Here is a tiny trained network, its code and every weight. The questions are about switching its units off for an input and a target symbol, where a switched-off unit gives its printed mean instead of its output.

import numpy as np


def w(rows, s, z=0):
    codes = np.array(rows[::2]) - 128.0
    scale = np.full(codes.shape[1], s)
    scale[-1] = z or s
    return codes * scale


def norm(h):
    return h / np.sqrt((h * h).mean(-1, keepdims=True) + 1e-5)


def f(y):
    return np.maximum(y, 0)


def softmax(a):
    e = np.exp(a - a.max(-1, keepdims=True))
    return e / e.sum(-1, keepdims=True)


def log_softmax(a):
    a = a - a.max(-1, keepdims=True)
    return a - np.log(np.exp(a).sum(-1, keepdims=True))


def net(x, mask):
    ids = ['αβγεηλξπψω'.index(c) for c in x.split()]
    T = len(ids)
    res = E[ids] + P[:T]
    u = 0
    for l in range(2):
        r = norm(res)
        for j in range(2):
            rows = slice(2 * j, 2 * j + 2)
            q, k, v = (r @ M[l][rows].T for M in (Q, K, V))
            z = softmax(np.where(np.tri(T) > 0, q @ k.T / 2**0.5, -1e9)) @ v
            o = O[l][rows]
            res = res + np.where(mask[u + j], z, o[:, -1]) @ o[:, :-1]
        u += 2
        y = f(norm(res) @ A[l][:, :-1].T + A[l][:, -1])
        res = res + np.where(mask[u : u + 4], y, B[l][:, -1]) @ B[l][:, :-1]
        u += 4
    return log_softmax(norm(res)[-1] @ U[:, :-1].T + U[:, -1])


Q, K, V, O, A, B = {}, {}, {}, {}, {}, {}
E = w([
[133,75,115,112],'α',
[76,141,109,86],'β',
[182,80,99,122],'γ',
[125,72,132,143],'ε',
[243,119,90,128],'η',
[8,230,126,165],'λ',
[135,100,130,148],'ξ',
[193,141,141,143],'π',
[118,140,140,197],'ψ',
[2,172,227,217],'ω',
],0.0045)
P = w([
[177,141,132,113],'0',
[175,106,169,134],'1',
[196,250,120,129],'2',
[97,128,71,181],'3',
[65,5,209,101],'4',
[189,243,117,135],'5',
[89,114,70,194],'6',
],0.0026)
Q[0] = w([
[154,2,135,76],'L0H1',
[101,192,109,154],'L0H1',
[193,187,240,48],'L0H2',
[73,20,83,161],'L0H2',
],0.0057)
K[0] = w([
[60,158,156,195],'L0H1',
[158,103,115,99],'L0H1',
[254,75,164,149],'L0H2',
[1,129,177,62],'L0H2',
],0.0089)
V[0] = w([
[209,109,77,119],'L0H1',
[157,90,152,23],'L0H1',
[173,2,48,217],'L0H2',
[240,134,143,211],'L0H2',
],0.0027)
O[0] = w([
[151,67,94,199,215],'L0H1',
[87,138,77,175,129],'L0H1',
[3,174,153,61,184],'L0H2',
[16,32,128,71,251],'L0H2',
],0.0029,0.0026)
A[0] = w([
[41,87,63,133,3],'L0N1',
[149,139,37,2,77],'L0N2',
[78,113,102,225,152],'L0N3',
[217,174,174,152,28],'L0N4',
],0.0045,0.0024)
B[0] = w([
[196,111,209,24,160],'L0N1',
[75,91,4,128,222],'L0N2',
[218,99,69,37,253],'L0N3',
[140,183,156,10,179],'L0N4',
],0.0039,0.002)
Q[1] = w([
[26,114,165,17],'L1H1',
[157,2,172,241],'L1H1',
[88,186,190,248],'L1H2',
[65,135,251,216],'L1H2',
],0.0067)
K[1] = w([
[255,39,167,109],'L1H1',
[44,117,181,145],'L1H1',
[43,176,176,101],'L1H2',
[67,130,191,107],'L1H2',
],0.0086)
V[1] = w([
[183,80,209,242],'L1H1',
[87,178,149,247],'L1H1',
[167,90,4,66],'L1H2',
[230,173,89,131],'L1H2',
],0.0035)
O[1] = w([
[134,1,123,122,93],'L1H1',
[105,97,198,173,49],'L1H1',
[116,110,221,181,252],'L1H2',
[165,86,136,211,195],'L1H2',
],0.0047,0.0044)
A[1] = w([
[3,137,131,125,250],'L1N1',
[147,67,182,177,133],'L1N2',
[138,144,187,30,172],'L1N3',
[174,51,61,235,3],'L1N4',
],0.0041,0.0024)
B[1] = w([
[174,17,232,195,195],'L1N1',
[49,182,192,148,246],'L1N2',
[2,156,164,82,189],'L1N3',
[31,177,110,54,255],'L1N4',
],0.0039,0.0023)
U = w([
[84,172,126,117,92],'α',
[237,166,83,143,253],'β',
[154,2,87,109,112],'γ',
[134,124,156,86,92],'ε',
[56,119,5,139,159],'η',
[134,200,165,243,100],'λ',
[145,228,202,52,74],'ξ',
[225,93,171,25,97],'π',
[34,183,151,89,76],'ψ',
[84,71,188,219,157],'ω',
],0.0098,0.0039)

Each question gives the input, a string of symbols that net reads in full, and the target symbol t.
The units are the heads (2 rows each of Q, K, V and O) and the neurons (one row each of A and B). Each row of codes is followed by its name. A weight is (code - 128) times the scale printed after its matrix; where a second scale follows, it is the last column's (O, A, B and U).
mask holds one flag per unit, layer by layer, with each layer's heads first. A switched-off unit (its flag False) gives its mean, the last column of its rows in O or B, instead of its output. The means were averaged over made-up inputs and are rounded, as every weight is.
A unit's drop is (log p(t) with every unit on - log p(t) with that unit switched off) / (log p(t) with every unit on - log p(t) with every unit switched off).
unit that matters most: the unit with the biggest drop
k most important neurons: the k neurons with the biggest drops, biggest first
k most important neurons of layer l: the k neurons of layer l with the biggest drops, biggest first
drop of u: that unit's drop, to one decimal
input η η η γ β π γ, target β: unit that matters most => L0H2
input π π β, target γ: 2 most important neurons => L0N2, L1N1
input α η π ψ, target ψ: 3 most important neurons of layer 0 => L0N3, L0N2, L0N1
input π β ω γ, target ω: 3 most important neurons => L0N1, L1N2, L1N4
input π η π η, target η: 2 most important neurons of layer 1 => L1N4, L1N1
input η η ψ π η, target ω: 2 most important neurons => L0N3, L1N2
input η ξ η η π α, target γ: 2 most important neurons of layer 1 => L1N2, L1N3
input ψ η η η η α, target γ: 3 most important neurons => L0N2, L0N1, L1N2
input η ω ω λ, target λ: 3 most important neurons of layer 0 => L0N3, L0N2, L0N1
input β γ γ π, target β: 2 most important neurons => L0N3, L1N3
input α η β η ψ ε ψ, target β: 2 most important neurons of layer 0 => L0N3, L0N1
input γ γ η π γ η π, target π: 2 most important neurons => L0N3, L0N1
input η α η η ω η η, target ω: 2 most important neurons => L1N2, L1N4
input π η λ ξ η ξ, target π: unit that matters most => L0H2
input γ η γ η, target η: 2 most important neurons => L1N4, L0N4
input π η β, target ω: 2 most important neurons => L1N1, L0N3
input η π ω β, target β: 2 most important neurons => L0N1, L0N3
input ξ ε η η β ψ α, target β: 2 most important neurons => L0N3, L1N3
input η α η ψ, target ψ: 2 most important neurons of layer 1 => L1N4, L1N1
input η π π ε π γ, target η: most important neuron of layer 0 => L0N2
input π η β π, target β: 2 most important neurons of layer 0 => L0N3, L0N1
input η γ η γ π λ η, target λ: drop of L1H1 => 0.3
input η η ξ ω β β, target ω: drop of L0N4 => 0.0
input η β η η λ π ξ, target λ: drop of L0H2 => 1.4
input η β π ψ, target β: drop of L0N3 => 0.2
